Below are the code and all the weights of a small trained network. Each question names an input and a target symbol and asks about switching units off, where a switched-off unit gives its printed mean instead of its output.

import numpy as np


def w(rows, s, z=0):
    codes = np.array(rows[::2]) - 128.0
    scale = np.full(codes.shape[1], s)
    scale[-1] = z or s
    return codes * scale


def f(y):
    return np.maximum(y, 0)


def softmax(a):
    e = np.exp(a - a.max(-1, keepdims=True))
    return e / e.sum(-1, keepdims=True)


def log_softmax(a):
    a = a - a.max(-1, keepdims=True)
    return a - np.log(np.exp(a).sum(-1, keepdims=True))


def net(x, mask):
    ids = ['αγδεζημξπ'.index(c) for c in x.split()]
    T = len(ids)
    res = E[ids] + P[:T]
    q, k, v = (res @ M[0].T for M in (Q, K, V))
    z = softmax(np.where(np.tri(T) > 0, q @ k.T / 4**0.5, -1e9)) @ v
    res = res + np.where(mask[0], z, O[0][:, -1]) @ O[0][:, :-1]
    y = f(res @ A[0][:, :-1].T + A[0][:, -1])
    res = res + np.where(mask[1:13], y, B[0][:, -1]) @ B[0][:, :-1]
    return log_softmax(res[-1] @ U[:, :-1].T + U[:, -1])


Q, K, V, O, A, B = {}, {}, {}, {}, {}, {}
E = w([
[178,14,128],'α',
[175,72,64],'γ',
[144,100,167],'δ',
[113,198,173],'ε',
[151,97,103],'ζ',
[130,159,169],'η',
[192,13,87],'μ',
[184,3,115],'ξ',
[139,152,106],'π',
],0.0067)
P = w([
[179,195,176],'0',
[136,156,64],'1',
[180,156,105],'2',
[34,93,159],'3',
[145,97,164],'4',
[81,249,129],'5',
[158,101,79],'6',
[137,178,218],'7',
[97,95,56],'8',
[201,211,148],'9',
[27,97,122],'10',
],0.013)
Q[0] = w([
[124,134,91],'H1',
[67,44,173],'H1',
[1,121,136],'H1',
[124,133,78],'H1',
],0.016)
K[0] = w([
[100,82,135],'H1',
[184,156,39],'H1',
[3,116,41],'H1',
[96,65,137],'H1',
],0.013)
V[0] = w([
[89,128,63],'H1',
[30,247,42],'H1',
[80,167,204],'H1',
[211,32,37],'H1',
],0.011)
O[0] = w([
[196,95,205,10],'H1',
[241,42,121,6],'H1',
[122,55,112,109],'H1',
[112,249,178,150],'H1',
],0.012,0.0017)
A[0] = w([
[230,190,153,125],'N1',
[137,60,130,2],'N2',
[199,156,115,69],'N3',
[27,49,112,135],'N4',
[104,29,129,76],'N5',
[244,218,106,81],'N6',
[222,149,137,65],'N7',
[198,131,120,122],'N8',
[189,121,124,108],'N9',
[238,171,97,157],'N10',
[251,139,103,96],'N11',
[35,112,108,66],'N12',
],0.013,0.0092)
B[0] = w([
[138,132,49,206],'N1',
[57,235,38,137],'N2',
[62,188,145,129],'N3',
[90,102,211,252],'N4',
[91,142,6,196],'N5',
[64,146,39,176],'N6',
[110,148,193,135],'N7',
[128,137,171,165],'N8',
[142,138,158,155],'N9',
[217,103,128,228],'N10',
[142,130,223,173],'N11',
[175,160,191,192],'N12',
],0.026,0.0029)
U = w([
[179,165,90,51],'α',
[125,166,183,26],'γ',
[88,96,128,91],'δ',
[161,133,156,179],'ε',
[201,103,191,254],'ζ',
[132,235,217,94],'η',
[106,195,162,56],'μ',
[78,49,167,97],'ξ',
[65,99,255,137],'π',
],0.0061,0.0045)

Each question gives the input, a string of symbols that net reads in full, and the target symbol t.
The units are the heads (4 rows each of Q, K, V and O) and the neurons (one row each of A and B). Each row of codes is followed by its name. A weight is (code - 128) times the scale printed after its matrix; where a second scale follows, it is the last column's (O, A, B and U).
mask holds one flag per unit, heads first, then neurons. A switched-off unit (its flag False) gives its mean, the last column of its rows in O or B, instead of its output. The means were averaged over made-up inputs and are rounded, as every weight is.
A unit's drop is (log p(t) with every unit on - log p(t) with that unit switched off) / (log p(t) with every unit on - log p(t) with every unit switched off).
The circuit of an input: a set's keep is (log p(t) with only the set's units on - log p(t) with every unit switched off) / (log p(t) with every unit on - log p(t) with every unit switched off). Starting from the 12 units with the biggest drops (on a tie, the unit counted first), units are removed one at a time, each time the one whose removal leaves the highest keep (on an exact tie, the one counted first), for as long as the keep stays at least 0.8.
units of the circuit, in order: the units of the circuit, biggest drop first
top k neurons: the k neurons with the biggest drops, biggest first
drop when u is switched off: that unit's drop, to one decimal
input ε ζ μ π π α π η δ α, target ξ: units of the circuit, in order => H1; N4
input δ π η ξ, target ζ: units of the circuit, in order => H1
input η δ ζ γ ζ γ, target α: units of the circuit, in order => H1; N4; N6; N1
input ζ γ π π, target α: units of the circuit, in order => H1; N1; N4
input π δ π, target ζ: units of the circuit, in order => H1; N10
input ε π μ ξ, target ζ: units of the circuit, in order => H1; N10
input α δ δ, target η: units of the circuit, in order => H1; N12
input π π γ δ, target ζ: units of the circuit, in order => H1; N10
input η γ ξ, target ξ: top 2 neurons => N4; N5
input π ε ξ ε γ π, target δ: units of the circuit, in order => N5; H1
input π γ γ, target ζ: units of the circuit, in order => N10; N11
input ε π ξ, target δ: top 4 neurons => N5; N2; N4; N12
input η μ δ μ δ π ξ, target π: units of the circuit, in order => H1; N4; N1
input π π δ ξ γ δ δ η ε π, target ξ: top neuron => N4
input γ γ η, target α: top 2 neurons => N6; N1
input π π μ δ η ε, target π: units of the circuit, in order => H1; N4
input π η π ζ γ ζ π γ δ ε, target α: top 4 neurons => N6; N4; N1; N10
input π ξ ε, target ζ: top 3 neurons => N10; N11; N5
input η ε α α, target δ: units of the circuit, in order => H1; N5
input ξ ξ γ γ, target η: units of the circuit, in order => H1
input ζ γ γ π η, target α: top 3 neurons => N1; N4; N6
input ξ π π γ ξ ε, target α: top 2 neurons => N1; N4
input π γ ε π ξ π π π ζ, target ζ: top 2 neurons => N10; N5
input γ π δ η, target ζ: drop when H1 is switched off => 2.0
input ε π δ α η δ ζ π π ε α, target ζ: drop when N5 is switched off => 0.1
input μ π δ μ, target ζ: drop when N12 is switched off => 0.0
input γ δ ξ, target α: drop when N4 is switched off => 0.2
